Here is a tiny trained network, its code and every weight. The questions are about switching its units off for an input and a class, where a switched-off unit gives its printed mean instead of its output.

import numpy as np


def w(rows, s, z=0):
    codes = np.array(rows[::2]) - 128.0
    scale = np.full(codes.shape[1], s)
    scale[-1] = z or s
    return codes * scale


def f(y):
    return np.maximum(y, 0)


def log_softmax(a):
    a = a - a.max(-1, keepdims=True)
    return a - np.log(np.exp(a).sum(-1, keepdims=True))


def net(x, mask):
    res = np.array(x, float).reshape(1, 6) / 4 @ E
    y = f(res @ A[0][:, :-1].T + A[0][:, -1])
    res = res + np.where(mask, y, B[0][:, -1]) @ B[0][:, :-1]
    return log_softmax(res[-1] @ U[:, :-1].T + U[:, -1])


A, B = {}, {}
E = w([
[219,90,196,54],'x0',
[120,21,121,168],'x1',
[127,127,128,127],'x2',
[222,137,5,119],'x3',
[205,160,190,254],'x4',
[127,128,128,129],'x5',
],0.0083)
A[0] = w([
[117,157,102,220,83],'n0',
[151,120,38,159,141],'n1',
[103,231,115,50,209],'n2',
[38,108,66,67,46],'n3',
[108,116,89,45,11],'n4',
[96,126,184,113,83],'n5',
[94,38,91,186,252],'n6',
[111,210,82,133,85],'n7',
[202,102,219,69,104],'n8',
[136,154,203,194,26],'n9',
[193,156,123,190,83],'n10',
[45,136,225,149,25],'n11',
[185,135,79,126,59],'n12',
[133,27,118,113,187],'n13',
[143,188,157,118,195],'n14',
[191,142,57,140,1],'n15',
[9,184,73,206,63],'n16',
[176,105,168,75,36],'n17',
],0.012,0.0054)
B[0] = w([
[156,129,75,197,196],'n0',
[115,110,176,28,218],'n1',
[126,147,191,168,243],'n2',
[83,113,91,234,224],'n3',
[75,57,130,207,185],'n4',
[130,39,79,81,170],'n5',
[185,182,195,110,255],'n6',
[183,130,149,100,184],'n7',
[212,136,44,169,224],'n8',
[22,100,109,137,192],'n9',
[7,62,134,176,193],'n10',
[136,72,125,22,209],'n11',
[78,64,156,96,173],'n12',
[133,179,194,169,220],'n13',
[140,144,186,140,194],'n14',
[82,75,141,53,178],'n15',
[254,118,93,101,242],'n16',
[181,160,65,132,170],'n17',
],0.0092,0.0091)
U = w([
[112,44,131,46,26],'0',
[78,84,82,214,117],'1',
[197,140,17,141,74],'2',
[133,147,168,140,255],'3',
[129,151,169,132,245],'4',
[152,167,247,147,40],'5',
],0.014,0.0086)

Each question gives the input, the list of numbers given to net, and the class t.
The units are the neurons (one row each of A and B). Each row of codes is followed by its name. A weight is (code - 128) times the scale printed after its matrix; where a second scale follows, it is the last column's (A, B and U).
mask holds one flag per neuron, in row order. A switched-off neuron (its flag False) gives its mean, the last column of its row in B, instead of its output. The means were averaged over made-up inputs and are rounded, as every weight is.
A unit's drop is (log p(t) with every unit on - log p(t) with that unit switched off) / (log p(t) with every unit on - log p(t) with every unit switched off).
The circuit of an input: a set's keep is (log p(t) with only the set's units on - log p(t) with every unit switched off) / (log p(t) with every unit on - log p(t) with every unit switched off). Starting from the 12 units with the biggest drops (on a tie, the unit counted first), units are removed one at a time, each time the one whose removal leaves the highest keep (on an exact tie, the one counted first), for as long as the keep stays at least 0.8.
circuit, biggest first: the units of the circuit, biggest drop first
k most important neurons: the k neurons with the biggest drops, biggest first
drop of u: that unit's drop, to one decimal
input [-3,-6,2,-7,3,0], class 0: circuit, biggest first -> [n11 n5]
input [3,8,-3,4,-7,-8], class 3: circuit, biggest first -> [n13]
input [-5,3,6,5,-1,5], class 4: 4 most important neurons -> [n8 n1 n6 n11]
input [4,-1,-5,6,-4,1], class 0: 2 most important neurons -> [n15 n12]
input [-1,6,-7,3,-5,6], class 4: circuit, biggest first -> [n6 n13]
input [0,2,-2,7,6,-5], class 0: circuit, biggest first -> [n1 n15]
input [-8,6,-8,3,1,4], class 2: 3 most important neurons -> [n16 n0 n2]
input [0,-4,-1,-1,-1,1], class 5: circuit, biggest first -> [n2 n8]
input [-5,8,0,-5,5,-7], class 5: 2 most important neurons -> [n6 n8]
input [-3,-8,-8,-1,8,7], class 1: circuit, biggest first -> [n10 n9]
input [-5,0,-3,1,-4,1], class 2: 3 most important neurons -> [n16 n10 n13]
input [8,-7,-1,2,4,-4], class 2: 2 most important neurons -> [n8 n17]
input [-8,-6,6,-6,-7,-4], class 2: 2 most important neurons -> [n16 n3]
input [-4,3,-5,8,-7,5], class 0: circuit, biggest first -> [n1]
input [-2,6,7,-5,-5,1], class 4: circuit, biggest first -> [n6 n13 n2]
input [6,8,7,-3,-2,1], class 5: 3 most important neurons -> [n13 n6 n16]
input [2,5,-4,4,-4,-3], class 5: circuit, biggest first -> [n13 n6]
input [-2,7,2,7,-5,-7], class 0: 2 most important neurons -> [n1 n15]
input [-8,-4,5,-1,3,-5], class 2: 2 most important neurons -> [n16 n0]
input [8,-1,-8,2,0,-3], class 2: circuit, biggest first -> [n8]
input [2,-6,2,-3,-8,5], class 1: circuit, biggest first -> [n3 n4]
input [-4,6,0,2,-1,7], class 3: 2 most important neurons -> [n2 n14]
input [6,6,-8,2,-6,-1], class 4: 3 most important neurons -> [n13 n16 n0]
input [-8,-2,0,6,-8,2], class 1: 3 most important neurons -> [n3 n4 n2]
input [-1,-3,-5,0,-5,-2], class 1: drop of n6 -> 0.4
